Below is a small trained network, with its code and all its weights. Each question gives an input and a target symbol and asks what happens when units are switched off, that is, made to give their printed mean instead of their output.

import numpy as np


def w(rows, s, z=0):
    codes = np.array(rows[::2]) - 128.0
    scale = np.full(codes.shape[1], s)
    scale[-1] = z or s
    return codes * scale


def norm(h):
    return h / np.sqrt((h * h).mean(-1, keepdims=True) + 1e-5)


def f(y):
    return np.maximum(y, 0)


def softmax(a):
    e = np.exp(a - a.max(-1, keepdims=True))
    return e / e.sum(-1, keepdims=True)


def log_softmax(a):
    a = a - a.max(-1, keepdims=True)
    return a - np.log(np.exp(a).sum(-1, keepdims=True))


def net(x, mask):
    ids = ['ΘΛΠΣΦΨΩαβγδεζημτ'.index(c) for c in x.split()]
    T = len(ids)
    res = E[ids] + P[:T]
    u = 0
    for l in range(2):
        r = norm(res)
        for j in range(2):
            rows = slice(3 * j, 3 * j + 3)
            q, k, v = (r @ M[l][rows].T for M in (Q, K, V))
            z = softmax(np.where(np.tri(T) > 0, q @ k.T / 3**0.5, -1e9)) @ v
            o = O[l][rows]
            res = res + np.where(mask[u + j], z, o[:, -1]) @ o[:, :-1]
        u += 2
        y = f(norm(res) @ A[l][:, :-1].T + A[l][:, -1])
        res = res + np.where(mask[u : u + 12], y, B[l][:, -1]) @ B[l][:, :-1]
        u += 12
    return log_softmax(norm(res)[-1] @ U[:, :-1].T + U[:, -1])


Q, K, V, O, A, B = {}, {}, {}, {}, {}, {}
E = w([
[48,136,130,111,157,134],'Θ',
[82,158,106,110,154,105],'Λ',
[188,155,161,165,143,117],'Π',
[76,164,80,106,151,96],'Σ',
[134,120,193,57,159,59],'Φ',
[107,90,206,137,158,95],'Ψ',
[32,148,100,112,161,132],'Ω',
[139,87,82,100,40,85],'α',
[80,74,148,117,120,81],'β',
[94,141,94,175,25,122],'γ',
[97,66,159,129,111,91],'δ',
[131,184,126,176,42,125],'ε',
[170,183,78,165,174,147],'ζ',
[3,97,104,177,115,183],'η',
[58,169,120,167,192,193],'μ',
[142,65,68,152,188,123],'τ',
],0.022)
P = w([
[178,126,122,8,130,146],'0',
[151,138,116,28,145,142],'1',
[135,140,124,54,148,160],'2',
[109,145,119,71,134,151],'3',
[107,157,121,90,137,145],'4',
[108,164,115,111,125,140],'5',
[108,166,122,135,113,149],'6',
[98,161,143,155,105,154],'7',
[94,168,151,176,97,147],'8',
[97,180,144,190,100,125],'9',
[87,184,153,206,103,107],'10',
],0.013)
Q[0] = w([
[169,10,94,170,110,107],'0.h1',
[157,236,43,121,79,188],'0.h1',
[65,191,77,247,201,198],'0.h1',
[133,194,92,95,115,183],'0.h2',
[188,31,152,64,114,142],'0.h2',
[124,136,132,132,91,107],'0.h2',
],0.014)
K[0] = w([
[140,65,117,109,113,147],'0.h1',
[127,180,39,134,92,158],'0.h1',
[83,120,92,250,145,152],'0.h1',
[139,128,86,146,149,108],'0.h2',
[158,130,135,33,107,159],'0.h2',
[123,150,123,142,136,151],'0.h2',
],0.019)
V[0] = w([
[161,103,30,96,110,169],'0.h1',
[144,54,136,30,161,90],'0.h1',
[113,46,83,165,160,56],'0.h1',
[113,49,82,254,192,145],'0.h2',
[148,151,87,108,81,232],'0.h2',
[152,66,67,129,172,134],'0.h2',
],0.0087)
O[0] = w([
[73,160,160,73,188,146,104],'0.h1',
[117,115,245,137,140,144,134],'0.h1',
[156,115,196,152,143,199,66],'0.h1',
[121,81,149,55,96,255,6],'0.h2',
[181,120,84,120,92,99,150],'0.h2',
[163,117,199,111,113,190,108],'0.h2',
],0.0089,0.0023)
A[0] = w([
[64,121,116,112,128,127,148],'0.n1',
[139,84,127,103,179,79,107],'0.n2',
[61,158,169,131,75,114,72],'0.n3',
[160,126,119,59,70,103,177],'0.n4',
[133,151,142,137,86,101,86],'0.n5',
[115,64,106,108,84,106,235],'0.n6',
[95,202,139,131,99,151,43],'0.n7',
[111,38,82,122,210,132,196],'0.n8',
[148,105,170,126,175,158,140],'0.n9',
[147,7,136,114,112,76,121],'0.n10',
[162,134,157,157,95,108,251],'0.n11',
[126,129,137,98,162,142,87],'0.n12',
],0.017,0.003)
B[0] = w([
[115,87,114,91,124,58,253],'0.n1',
[215,86,112,159,80,153,202],'0.n2',
[71,198,114,135,127,90,254],'0.n3',
[117,114,156,78,109,186,180],'0.n4',
[131,110,142,95,118,134,177],'0.n5',
[135,108,155,95,136,143,194],'0.n6',
[133,135,92,132,201,156,211],'0.n7',
[227,102,134,119,78,187,214],'0.n8',
[146,136,88,48,163,189,187],'0.n9',
[156,40,251,103,108,143,209],'0.n10',
[79,94,104,70,126,76,208],'0.n11',
[133,113,115,100,123,191,169],'0.n12',
],0.017,0.0067)
Q[1] = w([
[140,134,179,185,140,116],'1.h1',
[96,141,142,91,207,80],'1.h1',
[104,74,65,136,134,111],'1.h1',
[67,143,110,164,149,41],'1.h2',
[138,127,87,210,169,84],'1.h2',
[94,79,255,195,117,157],'1.h2',
],0.016)
K[1] = w([
[176,172,167,91,124,83],'1.h1',
[85,102,180,178,119,124],'1.h1',
[79,123,109,175,191,121],'1.h1',
[65,251,132,150,93,131],'1.h2',
[81,145,119,128,174,67],'1.h2',
[200,133,209,20,155,44],'1.h2',
],0.016)
V[1] = w([
[151,93,165,107,152,146],'1.h1',
[130,215,114,77,206,107],'1.h1',
[111,129,166,73,99,78],'1.h1',
[168,111,148,204,111,137],'1.h2',
[85,144,129,114,29,128],'1.h2',
[78,4,107,100,155,97],'1.h2',
],0.021)
O[1] = w([
[115,158,89,173,117,97,172],'1.h1',
[212,125,214,188,160,115,186],'1.h1',
[103,203,159,148,151,163,243],'1.h1',
[115,131,147,42,140,162,2],'1.h2',
[135,193,150,123,9,131,115],'1.h2',
[58,46,156,202,128,162,236],'1.h2',
],0.014,0.01)
A[1] = w([
[76,119,153,183,95,161,86],'1.n1',
[168,21,194,106,83,87,82],'1.n2',
[78,84,140,161,148,205,147],'1.n3',
[149,219,111,120,29,71,112],'1.n4',
[136,171,65,162,146,105,119],'1.n5',
[121,119,80,17,171,247,109],'1.n6',
[147,120,222,123,134,127,56],'1.n7',
[211,111,132,192,97,167,79],'1.n8',
[154,39,71,117,126,84,2],'1.n9',
[34,171,142,117,195,138,110],'1.n10',
[221,231,64,71,99,49,87],'1.n11',
[89,65,253,73,103,56,86],'1.n12',
],0.013,0.0059)
B[1] = w([
[117,128,105,67,176,197,237],'1.n1',
[104,78,34,148,143,86,204],'1.n2',
[188,161,118,61,122,93,254],'1.n3',
[227,71,155,168,86,138,180],'1.n4',
[97,133,128,117,102,71,189],'1.n5',
[236,93,171,128,139,250,221],'1.n6',
[161,89,70,61,102,117,171],'1.n7',
[39,135,117,82,108,149,190],'1.n8',
[197,90,66,127,111,66,154],'1.n9',
[131,174,135,209,118,190,210],'1.n10',
[58,190,103,5,189,117,212],'1.n11',
[56,114,191,54,105,48,254],'1.n12',
],0.02,0.0076)
U = w([
[148,122,186,135,204,63,101],'Θ',
[129,229,68,23,204,91,134],'Λ',
[94,134,108,150,159,114,145],'Π',
[47,26,196,55,143,61,177],'Σ',
[182,188,125,86,40,45,123],'Φ',
[84,62,124,170,216,120,123],'Ψ',
[147,110,173,167,210,68,142],'Ω',
[73,168,85,161,156,134,153],'α',
[27,87,1,87,63,211,4],'β',
[180,53,153,97,185,223,175],'γ',
[103,122,128,139,161,108,121],'δ',
[74,156,87,143,146,122,113],'ε',
[27,170,253,100,137,159,128],'ζ',
[150,24,2,110,163,53,83],'η',
[139,106,154,170,42,127,151],'μ',
[73,167,75,148,123,122,130],'τ',
],0.0097,0.0044)

Each question gives the input, a string of symbols that net reads in full, and the target symbol t.
The units are the heads (3 rows each of Q, K, V and O) and the neurons (one row each of A and B). Each row of codes is followed by its name. A weight is (code - 128) times the scale printed after its matrix; where a second scale follows, it is the last column's (O, A, B and U).
mask holds one flag per unit, layer by layer, with each layer's heads first. A switched-off unit (its flag False) gives its mean, the last column of its rows in O or B, instead of its output. The means were averaged over made-up inputs and are rounded, as every weight is.
A unit's drop is (log p(t) with every unit on - log p(t) with that unit switched off) / (log p(t) with every unit on - log p(t) with every unit switched off).
The circuit of an input: a set's keep is (log p(t) with only the set's units on - log p(t) with every unit switched off) / (log p(t) with every unit on - log p(t) with every unit switched off). Starting from the 12 units with the biggest drops (on a tie, the unit counted first), units are removed one at a time, each time the one whose removal leaves the highest keep (on an exact tie, the one counted first), for as long as the keep stays at least 0.8.
circuit, biggest first: the units of the circuit, biggest drop first
most important unit: the unit with the biggest drop
top k neurons: the k neurons with the biggest drops, biggest first
k most important neurons of layer l: the k neurons of layer l with the biggest drops, biggest first
which heads matter: for each layer, one digit per head in row order, 1 if its drop is at least 0.15 and else 0, layers parted by /
input Λ ζ Ψ γ η τ β Ψ, target ζ: top 2 neurons	1.n10, 0.n3
input Θ η δ Π Θ Π τ Ω, target γ: circuit, biggest first	0.h2, 1.n6
input ζ β Σ ε Θ τ ε, target γ: top neuron	1.n6
input Θ Ψ Ω ζ μ ζ ζ β Θ δ β, target ζ: circuit, biggest first	1.h1, 0.n3
input β Λ γ Ω, target μ: which heads matter	00 / 01
input Θ Σ Π, target Ω: which heads matter	11 / 11
input μ η Π, target η: 3 most important neurons of layer 0	0.n3, 0.n11, 0.n12
input β τ β Φ γ τ ζ η, target γ: circuit, biggest first	0.h2, 1.n6, 1.h2, 0.n8
input Ψ Θ Θ ζ ζ δ α τ Σ, target γ: circuit, biggest first	0.h2, 1.n6
input Σ β β Σ ζ Θ Θ Π ζ Π, target Λ: circuit, biggest first	1.h2, 0.h1
input ε Ω ζ τ β μ δ τ γ, target γ: which heads matter	01 / 01
input Θ Θ Λ Θ ζ Θ Θ, target Λ: circuit, biggest first	0.n1, 1.h2
input μ ζ ε Θ α Σ ε, target Φ: circuit, biggest first	1.n4, 1.h2, 1.n11, 0.h1
input μ Θ Φ Ψ Π γ Θ, target μ: circuit, biggest first	1.h2, 1.n4
input η Ω Ψ ε Θ β Ψ ζ Λ, target Λ: top 2 neurons	0.n1, 1.n11
input Σ Θ ζ ε Λ δ Λ μ, target η: most important unit	0.h1
input ζ Ω β η, target β: circuit, biggest first	1.n12, 1.h1
input Θ γ Θ Φ Π Σ ε δ Ω Π γ, target μ: 2 most important neurons of layer 1	1.n4, 1.n3
input Λ γ Ω, target μ: top 4 neurons	0.n1, 0.n10, 0.n4, 0.n9
input Λ μ α Φ Σ ε δ Π, target Φ: most important unit	1.h2
input Θ ζ Σ η, target β: which heads matter	00 / 01
input Θ Ω ε μ τ Θ ζ, target γ: 2 most important neurons of layer 0	0.n3, 0.n1
input Λ η ζ, target β: circuit, biggest first	1.h2, 1.h1
input μ β η, target η: which heads matter	00 / 10
input Φ ε ζ Θ τ, target γ: which heads matter	10 / 01
input Ψ Ψ Ω Θ β Π ζ μ, target η: which heads matter	10 / 10
input Λ ζ α β Θ β Σ Λ ε α, target ζ: most important unit	0.h1
input τ Θ Ψ Λ ε Θ Ψ, target ζ: top 4 neurons	0.n8, 0.n3, 1.n10, 0.n1
input μ β Φ τ ε Λ Π τ, target γ: which heads matter	10 / 00
input μ Σ γ, target η: which heads matter	11 / 11
